Here is a tiny trained network, its code and every weight. The questions are about switching its units off for an input and a class, where a switched-off unit gives its printed mean instead of its output.

import numpy as np


def w(rows, s, z=0):
    codes = np.array(rows[::2]) - 128.0
    scale = np.full(codes.shape[1], s)
    scale[-1] = z or s
    return codes * scale


def f(y):
    return y / 2 * (1 + np.tanh(0.7978845608 * (y + 0.044715 * y**3)))


def log_softmax(a):
    a = a - a.max(-1, keepdims=True)
    return a - np.log(np.exp(a).sum(-1, keepdims=True))


def net(x, mask):
    res = np.array(x, float).reshape(1, 4) / 4 @ E
    y = f(res @ A[0][:, :-1].T + A[0][:, -1])
    res = res + np.where(mask, y, B[0][:, -1]) @ B[0][:, :-1]
    return log_softmax(res[-1] @ U[:, :-1].T + U[:, -1])


A, B = {}, {}
E = w([
[164,221,77,139,57,162,106,125,161,204,164],'x0',
[177,56,64,58,123,182,121,134,70,103,193],'x1',
[87,131,163,52,122,56,109,194,165,160,176],'x2',
[80,155,98,91,178,173,250,172,127,154,96],'x3',
],0.013)
A[0] = w([
[163,122,160,167,119,88,57,96,133,116,135,96],'neuron 1',
[157,69,92,59,108,181,135,120,127,111,189,141],'neuron 2',
[163,113,86,93,148,149,129,120,96,73,170,152],'neuron 3',
[95,162,106,66,167,109,187,164,130,128,156,46],'neuron 4',
[127,93,73,85,129,161,138,138,84,133,135,91],'neuron 5',
[120,88,144,131,181,80,151,130,79,97,108,89],'neuron 6',
[131,141,126,172,103,190,162,93,106,117,82,38],'neuron 7',
[79,163,150,172,111,118,106,131,136,141,39,122],'neuron 8',
[128,126,174,143,101,82,59,140,128,93,200,66],'neuron 9',
[74,119,181,25,102,69,127,210,188,183,168,2],'neuron 10',
[151,177,91,128,63,146,130,155,144,218,172,99],'neuron 11',
[88,169,181,142,139,24,149,131,162,164,128,134],'neuron 12',
[131,218,75,146,80,140,125,116,161,198,168,102],'neuron 13',
[119,176,210,189,125,100,162,149,140,144,74,133],'neuron 14',
[144,93,109,26,116,126,108,176,95,135,188,132],'neuron 15',
[126,91,62,104,135,174,117,146,63,142,193,104],'neuron 16',
[86,70,169,119,172,82,135,138,86,90,91,81],'neuron 17',
[86,163,87,94,193,177,251,177,113,178,99,85],'neuron 18',
[150,92,149,149,90,105,66,89,107,132,151,80],'neuron 19',
[101,157,105,126,155,156,192,154,151,171,69,71],'neuron 20',
[150,106,86,240,142,218,163,74,109,94,72,4],'neuron 21',
[99,185,147,157,159,70,132,97,176,148,58,138],'neuron 22',
[109,71,199,126,188,98,143,143,125,82,122,92],'neuron 23',
],0.011,0.004)
B[0] = w([
[187,63,135,76,134,159,122,76,212,193,97,190],'neuron 1',
[66,157,192,182,94,145,172,129,130,138,71,226],'neuron 2',
[69,152,149,167,105,170,165,143,114,156,94,202],'neuron 3',
[195,110,113,91,183,139,107,87,166,168,154,186],'neuron 4',
[103,142,171,140,135,176,158,111,120,140,119,190],'neuron 5',
[140,156,72,65,77,108,99,130,113,75,74,192],'neuron 6',
[182,144,89,168,171,62,141,160,87,149,187,178],'neuron 7',
[64,141,168,166,116,167,168,125,104,142,98,188],'neuron 8',
[190,81,104,89,157,152,97,93,194,185,131,195],'neuron 9',
[172,89,73,209,178,25,142,175,56,170,223,231],'neuron 10',
[132,153,93,59,80,103,57,146,82,2,80,215],'neuron 11',
[75,134,156,189,133,161,184,154,108,146,157,201],'neuron 12',
[116,153,119,47,80,85,71,191,74,54,63,219],'neuron 13',
[60,134,157,179,83,192,168,131,135,140,101,202],'neuron 14',
[54,123,160,202,136,162,214,165,96,164,163,228],'neuron 15',
[89,141,182,166,107,172,157,118,127,109,107,214],'neuron 16',
[135,165,108,58,111,93,98,128,93,59,91,209],'neuron 17',
[179,77,114,61,146,160,78,26,210,166,131,249],'neuron 18',
[161,82,129,84,154,144,132,97,211,183,121,186],'neuron 19',
[195,94,141,92,140,168,142,94,168,145,105,193],'neuron 20',
[172,118,55,228,202,44,146,203,106,143,217,229],'neuron 21',
[79,146,180,193,103,187,135,121,122,135,123,203],'neuron 22',
[118,176,102,64,76,83,44,159,77,52,87,208],'neuron 23',
],0.009,0.018)
U = w([
[61,143,202,184,105,201,178,130,127,136,97,255],'0',
[139,163,116,52,93,108,87,148,101,8,74,124],'1',
[200,79,139,80,141,172,123,60,215,192,115,44],'2',
[161,116,103,200,159,61,156,172,97,156,208,96],'3',
],0.012,0.0019)

Each question gives the input, the list of numbers given to net, and the class t.
The units are the neurons (one row each of A and B). Each row of codes is followed by its name. A weight is (code - 128) times the scale printed after its matrix; where a second scale follows, it is the last column's (A, B and U).
mask holds one flag per neuron, in row order. A switched-off neuron (its flag False) gives its mean, the last column of its row in B, instead of its output. The means were averaged over made-up inputs and are rounded, as every weight is.
A unit's drop is (log p(t) with every unit on - log p(t) with that unit switched off) / (log p(t) with every unit on - log p(t) with every unit switched off).
The circuit of an input: a set's keep is (log p(t) with only the set's units on - log p(t) with every unit switched off) / (log p(t) with every unit on - log p(t) with every unit switched off). Starting from the 12 units with the biggest drops (on a tie, the unit counted first), units are removed one at a time, each time the one whose removal leaves the highest keep (on an exact tie, the one counted first), for as long as the keep stays at least 0.8.
units of the circuit, in order: the units of the circuit, biggest drop first
top k neurons: the k neurons with the biggest drops, biggest first
drop of u: that unit's drop, to one decimal
input [1,-4,7,-6], class 3: units of the circuit, in order : neuron 10
input [-2,7,7,3], class 0: top 3 neurons : neuron 2; neuron 21; neuron 16
input [4,-6,8,-8], class 2: top 4 neurons : neuron 1; neuron 9; neuron 21; neuron 19
input [-7,-5,2,6], class 1: top 2 neurons : neuron 23; neuron 17
input [6,5,-5,7], class 2: top 4 neurons : neuron 18; neuron 23; neuron 20; neuron 17
input [4,3,8,8], class 2: top 2 neurons : neuron 18; neuron 4
input [5,3,0,-7], class 2: top 3 neurons : neuron 19; neuron 1; neuron 9
input [-7,-4,-3,7], class 1: top 3 neurons : neuron 23; neuron 17; neuron 6
input [4,7,-7,-5], class 0: top 4 neurons : neuron 10; neuron 2; neuron 16; neuron 3
input [-4,8,8,-8], class 0: top 4 neurons : neuron 15; neuron 2; neuron 18; neuron 21
input [4,1,7,7], class 2: top 3 neurons : neuron 18; neuron 21; neuron 4
input [1,-1,-5,-5], class 2: top 2 neurons : neuron 10; neuron 1
input [7,6,4,2], class 1: top 2 neurons : neuron 11; neuron 13
input [-3,0,8,-8], class 2: units of the circuit, in order : neuron 9
input [3,0,3,1], class 1: top 4 neurons : neuron 21; neuron 11; neuron 13; neuron 7
input [8,-7,-6,-6], class 1: top 3 neurons : neuron 13; neuron 11; neuron 15
input [-1,1,4,5], class 2: top 2 neurons : neuron 18; neuron 21
input [-2,7,-8,-7], class 3: drop of neuron 8 : 0.4
input [-4,1,7,1], class 3: drop of neuron 10 : 2.1
input [3,-3,-5,-1], class 3: units of the circuit, in order : neuron 21
input [3,-4,1,8], class 2: drop of neuron 18 : 0.4
input [2,6,2,-6], class 0: drop of neuron 21 : 0.0
